Below are the code and all the weights of a small trained network. Each question names an input and a class and asks about switching units off, where a switched-off unit gives its printed mean instead of its output.

import numpy as np


def w(rows, s, z=0):
    codes = np.array(rows[::2]) - 128.0
    scale = np.full(codes.shape[1], s)
    scale[-1] = z or s
    return codes * scale


def f(y):
    return y / 2 * (1 + np.tanh(0.7978845608 * (y + 0.044715 * y**3)))


def log_softmax(a):
    a = a - a.max(-1, keepdims=True)
    return a - np.log(np.exp(a).sum(-1, keepdims=True))


def net(x, mask):
    res = np.array(x, float).reshape(1, 4) / 4 @ E
    y = f(res @ A[0][:, :-1].T + A[0][:, -1])
    res = res + np.where(mask, y, B[0][:, -1]) @ B[0][:, :-1]
    return log_softmax(res[-1] @ U[:, :-1].T + U[:, -1])


A, B = {}, {}
E = w([
[142,92,21],'x0',
[77,77,250],'x1',
[240,115,129],'x2',
[130,128,130],'x3',
],0.014)
A[0] = w([
[105,60,172,131],'neuron 1',
[220,153,186,137],'neuron 2',
[132,2,142,2],'neuron 3',
[166,101,89,48],'neuron 4',
[190,90,112,50],'neuron 5',
[207,117,101,2],'neuron 6',
],0.014,0.0042)
B[0] = w([
[157,179,193,227],'neuron 1',
[81,169,23,254],'neuron 2',
[131,221,9,192],'neuron 3',
[191,13,183,191],'neuron 4',
[141,35,181,200],'neuron 5',
[129,17,158,222],'neuron 6',
],0.011,0.0099)
U = w([
[64,118,73,254],'0',
[101,78,2,139],'1',
[140,57,233,6],'2',
],0.012,0.0091)

Each question gives the input, the list of numbers given to net, and the class t.
The units are the neurons (one row each of A and B). Each row of codes is followed by its name. A weight is (code - 128) times the scale printed after its matrix; where a second scale follows, it is the last column's (A, B and U).
mask holds one flag per neuron, in row order. A switched-off neuron (its flag False) gives its mean, the last column of its row in B, instead of its output. The means were averaged over made-up inputs and are rounded, as every weight is.
A unit's drop is (log p(t) with every unit on - log p(t) with that unit switched off) / (log p(t) with every unit on - log p(t) with every unit switched off).
The circuit of an input: a set's keep is (log p(t) with only the set's units on - log p(t) with every unit switched off) / (log p(t) with every unit on - log p(t) with every unit switched off). Starting from all 6 units, units are removed one at a time, each time the one whose removal leaves the highest keep (on an exact tie, the one counted first), for as long as the keep stays at least 0.8.
units of the circuit, in order: the units of the circuit, biggest drop first
unit that matters most: the unit with the biggest drop
k most important neurons: the k neurons with the biggest drops, biggest first
drop when u is switched off: that unit's drop, to one decimal
input [1,-2,8,-2], class 2: unit that matters most	neuron 5
input [-5,-1,2,1], class 1: 2 most important neurons	[neuron 1; neuron 2]
input [-1,2,-3,7], class 2: 2 most important neurons	[neuron 2; neuron 3]
input [3,-3,2,5], class 2: units of the circuit, in order	[neuron 2; neuron 3]
input [1,7,4,-8], class 1: 2 most important neurons	[neuron 3; neuron 2]
input [3,7,-2,0], class 0: units of the circuit, in order	[neuron 3; neuron 1]
input [5,-1,1,0], class 2: 3 most important neurons	[neuron 2; neuron 3; neuron 4]
input [-3,8,8,-6], class 0: 2 most important neurons	[neuron 2; neuron 1]
input [-8,4,4,-5], class 0: drop when neuron 5 is switched off	0.0
input [0,7,5,2], class 0: drop when neuron 1 is switched off	0.1
input [-7,-4,7,-6], class 1: drop when neuron 2 is switched off	2.1
input [-4,-1,7,1], class 1: drop when neuron 2 is switched off	2.2
